Below is a small trained network, with its code and all its weights. Each question gives an input and a class and asks what happens when units are switched off, that is, made to give their printed mean instead of their output.

import numpy as np


def w(rows, s, z=0):
    codes = np.array(rows[::2]) - 128.0
    scale = np.full(codes.shape[1], s)
    scale[-1] = z or s
    return codes * scale


def f(y):
    return np.maximum(y, 0)


def log_softmax(a):
    a = a - a.max(-1, keepdims=True)
    return a - np.log(np.exp(a).sum(-1, keepdims=True))


def net(x, mask):
    res = np.array(x, float).reshape(1, 6) / 4 @ E
    y = f(res @ A[0][:, :-1].T + A[0][:, -1])
    res = res + np.where(mask, y, B[0][:, -1]) @ B[0][:, :-1]
    return log_softmax(res[-1] @ U[:, :-1].T + U[:, -1])


A, B = {}, {}
E = w([
[85,113,159,9,202,46,126,58],'x0',
[138,55,85,175,103,123,192,113],'x1',
[212,178,97,148,153,160,115,161],'x2',
[45,127,84,125,153,255,94,42],'x3',
[60,196,118,171,245,87,225,172],'x4',
[100,87,15,172,179,79,8,202],'x5',
],0.0096)
A[0] = w([
[165,64,155,92,26,155,149,67,126],'neuron 0',
[90,160,150,180,180,109,105,151,1],'neuron 1',
[150,65,136,137,79,167,144,83,111],'neuron 2',
[149,149,175,83,130,90,204,140,180],'neuron 3',
[97,127,114,67,162,37,93,105,139],'neuron 4',
[163,104,149,105,85,113,188,131,74],'neuron 5',
[100,127,127,41,149,189,30,18,91],'neuron 6',
[183,132,75,143,162,77,80,120,94],'neuron 7',
[204,128,62,132,218,97,99,160,85],'neuron 8',
[125,99,162,103,172,98,133,125,94],'neuron 9',
[95,9,52,151,166,61,165,149,86],'neuron 10',
[70,94,172,44,202,24,66,130,117],'neuron 11',
[126,150,103,153,105,47,165,139,52],'neuron 12',
[155,152,180,84,131,79,231,120,177],'neuron 13',
[113,101,154,103,178,76,117,138,93],'neuron 14',
[166,158,80,141,191,129,104,146,149],'neuron 15',
[166,147,179,141,100,129,121,152,100],'neuron 16',
[179,63,151,93,4,151,147,36,101],'neuron 17',
[74,121,138,88,205,156,224,74,136],'neuron 18',
[130,111,166,117,133,82,208,133,103],'neuron 19',
[92,61,90,171,89,184,145,93,222],'neuron 20',
[26,161,128,116,190,129,242,25,97],'neuron 21',
],0.012,0.0036)
B[0] = w([
[173,186,112,126,67,35,97,119,233],'neuron 0',
[168,167,114,109,99,118,119,102,162],'neuron 1',
[151,193,140,139,107,91,87,151,194],'neuron 2',
[150,187,160,126,161,137,179,117,201],'neuron 3',
[104,161,144,144,95,105,14,109,199],'neuron 4',
[170,105,140,100,139,116,164,91,177],'neuron 5',
[28,38,157,49,87,244,62,92,249],'neuron 6',
[89,106,106,197,145,96,131,132,179],'neuron 7',
[119,69,68,217,115,90,137,162,194],'neuron 8',
[147,165,127,132,129,117,116,112,160],'neuron 9',
[39,124,190,92,168,212,119,128,208],'neuron 10',
[136,158,176,138,72,99,34,94,227],'neuron 11',
[102,98,129,124,112,194,114,73,168],'neuron 12',
[212,161,171,90,170,176,229,122,218],'neuron 13',
[89,165,131,132,109,133,86,94,169],'neuron 14',
[133,67,101,155,98,120,137,132,179],'neuron 15',
[133,126,92,153,139,119,166,93,173],'neuron 16',
[181,177,124,150,72,61,121,109,251],'neuron 17',
[85,153,179,176,205,191,156,63,218],'neuron 18',
[186,142,149,109,135,122,173,52,183],'neuron 19',
[84,143,145,144,143,81,65,162,216],'neuron 20',
[117,168,200,196,210,151,134,122,241],'neuron 21',
],0.011,0.017)
U = w([
[196,139,67,163,92,57,175,150,86],'0',
[141,130,160,47,98,169,123,109,205],'1',
[102,134,124,158,99,103,66,125,180],'2',
[118,146,149,170,248,166,184,130,157],'3',
[135,148,126,67,189,132,114,137,1],'4',
[63,52,77,139,128,188,112,156,196],'5',
[72,126,113,93,149,143,120,213,49],'6',
],0.014,0.0046)

Each question gives the input, the list of numbers given to net, and the class t.
The units are the neurons (one row each of A and B). Each row of codes is followed by its name. A weight is (code - 128) times the scale printed after its matrix; where a second scale follows, it is the last column's (A, B and U).
mask holds one flag per neuron, in row order. A switched-off neuron (its flag False) gives its mean, the last column of its row in B, instead of its output. The means were averaged over made-up inputs and are rounded, as every weight is.
A unit's drop is (log p(t) with every unit on - log p(t) with that unit switched off) / (log p(t) with every unit on - log p(t) with every unit switched off).
The circuit of an input: a set's keep is (log p(t) with only the set's units on - log p(t) with every unit switched off) / (log p(t) with every unit on - log p(t) with every unit switched off). Starting from the 12 units with the biggest drops (on a tie, the unit counted first), units are removed one at a time, each time the one whose removal leaves the highest keep (on an exact tie, the one counted first), for as long as the keep stays at least 0.8.
circuit, biggest first: the units of the circuit, biggest drop first
top k neurons: the k neurons with the biggest drops, biggest first
drop when u is switched off: that unit's drop, to one decimal
input [-2,5,3,-6,-7,5], class 0: circuit, biggest first : (neuron 6)
input [-5,-2,4,-1,1,4], class 0: circuit, biggest first : (neuron 6; neuron 10)
input [6,4,-8,-1,0,-6], class 3: top 2 neurons : (neuron 21; neuron 18)
input [7,-1,-7,-8,2,2], class 1: top 2 neurons : (neuron 13; neuron 11)
input [8,2,6,-7,-2,-1], class 0: top 2 neurons : (neuron 6; neuron 8)
input [-8,3,7,-6,-3,6], class 5: top 2 neurons : (neuron 17; neuron 0)
input [4,-7,1,-8,4,-3], class 3: top 3 neurons : (neuron 6; neuron 3; neuron 13)
input [2,6,4,-4,0,-7], class 3: top 3 neurons : (neuron 13; neuron 3; neuron 18)
input [8,-1,6,-6,7,3], class 2: top 2 neurons : (neuron 11; neuron 4)
input [-1,-4,4,7,-8,-7], class 2: top 2 neurons : (neuron 0; neuron 17)
input [1,7,2,-7,0,-1], class 3: top 2 neurons : (neuron 6; neuron 10)
input [5,-6,8,-7,5,-1], class 0: drop when neuron 11 is switched off : 0.3
input [6,-8,-6,-4,3,-5], class 3: drop when neuron 21 is switched off : 0.6
input [8,-4,-7,7,4,-8], class 3: circuit, biggest first : (neuron 21)
input [3,-6,4,8,5,4], class 5: drop when neuron 6 is switched off : 0.4
